Here is a tiny trained network, its code and every weight. The questions are about switching its units off for an input and a class, where a switched-off unit gives its printed mean instead of its output.

import numpy as np


def w(rows, s, z=0):
    codes = np.array(rows[::2]) - 128.0
    scale = np.full(codes.shape[1], s)
    scale[-1] = z or s
    return codes * scale


def f(y):
    return np.maximum(y, 0)


def log_softmax(a):
    a = a - a.max(-1, keepdims=True)
    return a - np.log(np.exp(a).sum(-1, keepdims=True))


def net(x, mask):
    res = np.array(x, float).reshape(1, 5) / 4 @ E
    y = f(res @ A[0][:, :-1].T + A[0][:, -1])
    res = res + np.where(mask, y, B[0][:, -1]) @ B[0][:, :-1]
    return log_softmax(res[-1] @ U[:, :-1].T + U[:, -1])


A, B = {}, {}
E = w([
[124,2,197,177],'x0',
[97,46,42,88],'x1',
[250,107,99,179],'x2',
[202,106,164,10],'x3',
[128,129,128,128],'x4',
],0.0094)
A[0] = w([
[127,166,40,99,87],'n0',
[143,142,133,65,90],'n1',
[212,141,88,150,13],'n2',
[109,167,248,149,122],'n3',
[182,145,99,151,149],'n4',
[147,119,134,98,36],'n5',
[130,82,159,39,138],'n6',
[115,152,121,221,95],'n7',
[126,105,150,139,22],'n8',
[203,119,119,52,113],'n9',
[122,50,210,136,104],'n10',
[96,129,35,222,69],'n11',
[140,189,214,151,44],'n12',
[129,167,106,96,62],'n13',
[140,190,96,118,34],'n14',
[122,130,116,177,62],'n15',
[167,152,182,162,127],'n16',
[133,65,149,155,72],'n17',
[96,8,217,177,32],'n18',
[130,87,140,150,48],'n19',
[85,40,39,90,67],'n20',
[180,84,127,179,121],'n21',
[68,107,179,110,201],'n22',
[186,110,183,67,141],'n23',
[216,125,118,132,63],'n24',
[59,143,200,64,2],'n25',
[168,93,127,166,121],'n26',
[158,114,153,95,65],'n27',
[97,125,85,165,57],'n28',
[139,119,121,93,166],'n29',
[213,121,122,174,13],'n30',
],0.013,0.0065)
B[0] = w([
[184,179,165,48,198],'n0',
[104,122,164,172,172],'n1',
[67,114,108,91,176],'n2',
[162,52,107,120,205],'n3',
[97,127,85,97,186],'n4',
[78,107,167,122,140],'n5',
[111,139,149,174,217],'n6',
[105,121,197,143,191],'n7',
[119,163,157,91,134],'n8',
[94,139,178,168,221],'n9',
[145,210,131,72,213],'n10',
[87,127,192,146,208],'n11',
[190,3,140,63,177],'n12',
[137,152,133,98,162],'n13',
[139,157,147,69,170],'n14',
[64,127,155,143,149],'n15',
[169,66,115,129,178],'n16',
[154,193,161,70,177],'n17',
[127,211,152,61,245],'n18',
[135,144,131,85,151],'n19',
[221,1,143,121,225],'n20',
[101,147,52,134,189],'n21',
[107,160,19,178,218],'n22',
[81,134,168,190,215],'n23',
[61,106,75,113,187],'n24',
[55,96,45,122,185],'n25',
[119,133,68,146,175],'n26',
[71,129,198,164,156],'n27',
[97,75,179,169,161],'n28',
[120,120,146,172,174],'n29',
[84,118,98,120,176],'n30',
],0.0087,0.011)
U = w([
[64,101,221,195,90],'0',
[147,169,153,55,95],'1',
[54,89,26,138,95],'2',
[189,10,151,117,102],'3',
[138,118,115,179,253],'4',
],0.013,0.019)

Each question gives the input, the list of numbers given to net, and the class t.
The units are the neurons (one row each of A and B). Each row of codes is followed by its name. A weight is (code - 128) times the scale printed after its matrix; where a second scale follows, it is the last column's (A, B and U).
mask holds one flag per neuron, in row order. A switched-off neuron (its flag False) gives its mean, the last column of its row in B, instead of its output. The means were averaged over made-up inputs and are rounded, as every weight is.
A unit's drop is (log p(t) with every unit on - log p(t) with that unit switched off) / (log p(t) with every unit on - log p(t) with every unit switched off).
The circuit of an input: a set's keep is (log p(t) with only the set's units on - log p(t) with every unit switched off) / (log p(t) with every unit on - log p(t) with every unit switched off). Starting from the 12 units with the biggest drops (on a tie, the unit counted first), units are removed one at a time, each time the one whose removal leaves the highest keep (on an exact tie, the one counted first), for as long as the keep stays at least 0.8.
units of the circuit, in order: the units of the circuit, biggest drop first
most important unit: the unit with the biggest drop
top k neurons: the k neurons with the biggest drops, biggest first
drop of u: that unit's drop, to one decimal
input [7,3,8,-5,1], class 2: units of the circuit, in order : [n21]
input [4,4,2,-1,4], class 1: units of the circuit, in order : [n18, n17, n10]
input [3,-7,7,8,1], class 0: top 2 neurons : [n23, n9]
input [-3,-2,3,-5,0], class 0: units of the circuit, in order : [n11, n7]
input [6,5,6,7,-7], class 0: units of the circuit, in order : [n23, n9]
input [-7,6,7,-2,3], class 1: top 2 neurons : [n0, n22]
input [-8,-3,8,0,-3], class 1: top 4 neurons : [n0, n14, n22, n25]
input [-2,6,4,2,6], class 3: top 2 neurons : [n20, n22]
input [-4,-8,-6,8,4], class 0: top 2 neurons : [n23, n20]
input [6,6,3,-3,4], class 1: units of the circuit, in order : [n18, n17]
input [5,7,8,-6,-4], class 2: top 3 neurons : [n21, n26, n30]
input [2,-7,-2,-4,6], class 3: units of the circuit, in order : [n12, n3]
input [5,-1,-2,-2,3], class 1: units of the circuit, in order : [n18, n10]
input [-1,7,-7,-7,6], class 0: units of the circuit, in order : [n11]
input [5,-4,-4,2,-6], class 4: top 3 neurons : [n22, n0, n3]
input [-2,-5,4,-7,-6], class 0: top 2 neurons : [n7, n11]
input [8,6,6,8,-4], class 0: units of the circuit, in order : [n23, n9]
input [-5,5,8,3,2], class 2: top 2 neurons : [n24, n2]
input [8,8,-7,-3,8], class 1: top 2 neurons : [n18, n10]
input [-1,6,7,6,-1], class 2: most important unit : n24
input [4,-7,5,8,1], class 0: top 4 neurons : [n23, n9, n27, n20]
input [3,0,-7,4,-4], class 2: top 2 neurons : [n25, n22]
input [6,-7,2,-5,-3], class 3: top 3 neurons : [n12, n3, n16]
input [-6,7,-5,-8,1], class 0: top 2 neurons : [n11, n28]
input [-4,3,7,-5,-2], class 2: top 2 neurons : [n4, n2]
input [0,7,-7,7,-5], class 0: drop of n21 : 0.1
input [-8,3,-7,-3,2], class 1: most important unit : n0
input [-4,8,-6,-3,-6], class 3: drop of n20 : 0.6
input [5,6,6,2,8], class 4: drop of n20 : 0.5
